Below is a small trained network, with its code and all its weights. Each question gives an input and a target symbol and asks what happens when units are switched off, that is, made to give their printed mean instead of their output.

import numpy as np


def w(rows, s, z=0):
    codes = np.array(rows[::2]) - 128.0
    scale = np.full(codes.shape[1], s)
    scale[-1] = z or s
    return codes * scale


def f(y):
    return np.maximum(y, 0)


def softmax(a):
    e = np.exp(a - a.max(-1, keepdims=True))
    return e / e.sum(-1, keepdims=True)


def log_softmax(a):
    a = a - a.max(-1, keepdims=True)
    return a - np.log(np.exp(a).sum(-1, keepdims=True))


def net(x, mask):
    ids = ['βγελμξφ'.index(c) for c in x.split()]
    T = len(ids)
    res = E[ids] + P[:T]
    r = res
    for j in range(2):
        rows = slice(3 * j, 3 * j + 3)
        q, k, v = (r @ M[0][rows].T for M in (Q, K, V))
        z = softmax(np.where(np.tri(T) > 0, q @ k.T / 3**0.5, -1e9)) @ v
        o = O[0][rows]
        res = res + np.where(mask[j], z, o[:, -1]) @ o[:, :-1]
    y = f(res @ A[0][:, :-1].T + A[0][:, -1])
    res = res + np.where(mask[2:6], y, B[0][:, -1]) @ B[0][:, :-1]
    return log_softmax(res[-1] @ U[:, :-1].T + U[:, -1])


Q, K, V, O, A, B = {}, {}, {}, {}, {}, {}
E = w([
[254,182,204],'β',
[29,153,105],'γ',
[36,157,72],'ε',
[194,180,212],'λ',
[232,168,97],'μ',
[93,155,60],'ξ',
[95,163,176],'φ',
],0.0095)
P = w([
[91,1,73],'0',
[113,204,87],'1',
[95,233,126],'2',
[136,245,139],'3',
[179,145,103],'4',
[153,166,140],'5',
[187,168,93],'6',
[126,172,93],'7',
[118,167,69],'8',
],0.0056)
Q[0] = w([
[139,106,175],'h0',
[100,184,136],'h0',
[133,132,157],'h0',
[110,219,147],'h1',
[127,204,96],'h1',
[143,4,153],'h1',
],0.014)
K[0] = w([
[139,140,162],'h0',
[99,84,141],'h0',
[142,118,142],'h0',
[101,27,134],'h1',
[132,34,166],'h1',
[131,250,89],'h1',
],0.015)
V[0] = w([
[151,103,185],'h0',
[92,148,75],'h0',
[80,62,171],'h0',
[89,134,47],'h1',
[50,145,207],'h1',
[251,110,53],'h1',
],0.017)
O[0] = w([
[78,128,73,110],'h0',
[187,143,186,133],'h0',
[150,202,123,3],'h0',
[146,32,152,103],'h1',
[208,148,63,140],'h1',
[3,151,202,119],'h1',
],0.018,0.0038)
A[0] = w([
[235,19,2,155],'n0',
[193,154,11,48],'n1',
[96,134,193,253],'n2',
[162,229,221,92],'n3',
],0.0065,0.0073)
B[0] = w([
[30,184,161,253],'n0',
[251,106,181,178],'n1',
[169,88,51,223],'n2',
[87,105,96,152],'n3',
],0.015,0.011)
U = w([
[31,157,200,47],'β',
[185,184,187,121],'γ',
[84,150,243,62],'ε',
[93,175,72,207],'λ',
[33,79,187,2],'μ',
[200,36,166,179],'ξ',
[238,212,3,210],'φ',
],0.0039,0.0046)

Each question gives the input, a string of symbols that net reads in full, and the target symbol t.
The units are the heads (3 rows each of Q, K, V and O) and the neurons (one row each of A and B). Each row of codes is followed by its name. A weight is (code - 128) times the scale printed after its matrix; where a second scale follows, it is the last column's (O, A, B and U).
mask holds one flag per unit, heads first, then neurons. A switched-off unit (its flag False) gives its mean, the last column of its rows in O or B, instead of its output. The means were averaged over made-up inputs and are rounded, as every weight is.
A unit's drop is (log p(t) with every unit on - log p(t) with that unit switched off) / (log p(t) with every unit on - log p(t) with every unit switched off).
The circuit of an input: a set's keep is (log p(t) with only the set's units on - log p(t) with every unit switched off) / (log p(t) with every unit on - log p(t) with every unit switched off). Starting from all 6 units, units are removed one at a time, each time the one whose removal leaves the highest keep (on an exact tie, the one counted first), for as long as the keep stays at least 0.8.
units of the circuit, in order: the units of the circuit, biggest drop first
k most important neurons: the k neurons with the biggest drops, biggest first
which heads matter: for each layer, one digit per head in row order, 1 if its drop is at least 0.15 and else 0, layers parted by /
drop when u is switched off: that unit's drop, to one decimal
input ξ λ ξ λ ε φ, target ξ: 2 most important neurons => [n0 n2]
input λ β φ γ λ λ φ φ, target φ: units of the circuit, in order => [n0 h1]
input μ ξ β, target μ: units of the circuit, in order => [h1 n2]
input λ λ λ φ φ λ, target φ: which heads matter => 01
input ξ β μ, target ξ: which heads matter => 01
input ξ ξ γ μ, target ξ: which heads matter => 11
input ξ γ γ, target ξ: units of the circuit, in order => [h1 n0]
input φ β λ ξ, target γ: units of the circuit, in order => [h1 n1 n0 n2]
input γ λ β, target ε: 3 most important neurons => [n0 n2 n1]
input φ ξ ξ, target γ: 3 most important neurons => [n0 n1 n2]
input ε γ β, target ε: units of the circuit, in order => [h1 n0 n2]
input φ γ ξ μ λ φ ε, target γ: most important neuron => [n1]
input γ ξ β γ ξ, target ε: units of the circuit, in order => [n0 h1 n2 h0]
input γ γ γ φ μ, target ε: which heads matter => 01
input γ μ λ ε, target ε: drop when n2 is switched off => 0.4
input μ γ β λ, target μ: drop when n2 is switched off => 0.1
input μ β μ λ, target μ: drop when h1 is switched off => 0.9
input μ β λ ξ ε μ β, target μ: drop when h1 is switched off => 0.6
